Below is a small trained network, with its code and all its weights. Each question gives an input and a class and asks what happens when units are switched off, that is, made to give their printed mean instead of their output.

import numpy as np


def w(rows, s, z=0):
    codes = np.array(rows[::2]) - 128.0
    scale = np.full(codes.shape[1], s)
    scale[-1] = z or s
    return codes * scale


def f(y):
    return y / 2 * (1 + np.tanh(0.7978845608 * (y + 0.044715 * y**3)))


def log_softmax(a):
    a = a - a.max(-1, keepdims=True)
    return a - np.log(np.exp(a).sum(-1, keepdims=True))


def net(x, mask):
    res = np.array(x, float).reshape(1, 2) / 4 @ E
    y = f(res @ A[0][:, :-1].T + A[0][:, -1])
    res = res + np.where(mask, y, B[0][:, -1]) @ B[0][:, :-1]
    return log_softmax(res[-1] @ U[:, :-1].T + U[:, -1])


A, B = {}, {}
E = w([
[113,166,106,15,132,253,114],'x0',
[55,80,118,241,41,154,91],'x1',
],0.018)
A[0] = w([
[139,117,158,132,119,145,136,109],'n0',
[112,146,78,148,128,136,186,112],'n1',
[130,95,46,209,131,125,132,110],'n2',
[2,93,119,147,16,174,85,234],'n3',
[150,181,151,58,148,178,109,131],'n4',
[144,88,120,117,113,133,130,101],'n5',
[246,191,105,90,198,86,211,248],'n6',
[206,176,100,93,235,125,159,254],'n7',
[106,204,130,83,196,207,152,79],'n8',
[58,163,63,171,68,155,119,160],'n9',
[145,104,100,120,104,124,136,86],'n10',
[91,149,69,90,46,206,43,141],'n11',
],0.011,0.0052)
B[0] = w([
[143,121,91,173,154,160,79,127],'n0',
[72,127,129,96,142,169,163,128],'n1',
[56,104,103,126,150,117,83,181],'n2',
[20,194,149,118,131,217,60,253],'n3',
[125,162,166,91,209,86,133,203],'n4',
[125,127,118,144,115,154,82,126],'n5',
[243,202,106,51,167,41,181,246],'n6',
[137,161,84,147,143,111,254,231],'n7',
[171,198,146,95,188,81,96,206],'n8',
[50,118,218,113,135,156,53,197],'n9',
[127,108,164,214,143,96,112,125],'n10',
[56,49,38,167,35,146,226,213],'n11',
],0.0086,0.025)
U = w([
[89,39,82,219,60,166,150,156],'0',
[101,129,191,168,160,165,62,21],'1',
[255,127,138,145,167,8,175,254],'2',
[174,128,124,208,169,181,224,74],'3',
],0.012,0.0012)

Each question gives the input, the list of numbers given to net, and the class t.
The units are the neurons (one row each of A and B). Each row of codes is followed by its name. A weight is (code - 128) times the scale printed after its matrix; where a second scale follows, it is the last column's (A, B and U).
mask holds one flag per neuron, in row order. A switched-off neuron (its flag False) gives its mean, the last column of its row in B, instead of its output. The means were averaged over made-up inputs and are rounded, as every weight is.
A unit's drop is (log p(t) with every unit on - log p(t) with that unit switched off) / (log p(t) with every unit on - log p(t) with every unit switched off).
The circuit of an input: a set's keep is (log p(t) with only the set's units on - log p(t) with every unit switched off) / (log p(t) with every unit on - log p(t) with every unit switched off). Starting from all 12 units, units are removed one at a time, each time the one whose removal leaves the highest keep (on an exact tie, the one counted first), for as long as the keep stays at least 0.8.
units of the circuit, in order: the units of the circuit, biggest drop first
k most important neurons: the k neurons with the biggest drops, biggest first
drop when u is switched off: that unit's drop, to one decimal
input [7,6], class 0: units of the circuit, in order => n11
input [-2,8], class 1: 2 most important neurons => n3, n9
input [0,7], class 1: 3 most important neurons => n3, n9, n7
input [1,4], class 0: 3 most important neurons => n8, n4, n11
input [-8,2], class 0: 2 most important neurons => n6, n8
input [1,3], class 0: 2 most important neurons => n8, n4
input [-1,6], class 1: 3 most important neurons => n3, n9, n7
input [7,-1], class 2: 2 most important neurons => n8, n3
input [5,2], class 0: 2 most important neurons => n11, n6
input [-4,2], class 1: 2 most important neurons => n11, n7
input [-8,1], class 0: 2 most important neurons => n6, n8
input [7,7], class 0: drop when n11 is switched off => 9.3
input [-3,2], class 1: drop when n7 is switched off => 0.4
input [8,0], class 3: drop when n6 is switched off => 0.5
input [-4,5], class 1: drop when n11 is switched off => 0.5
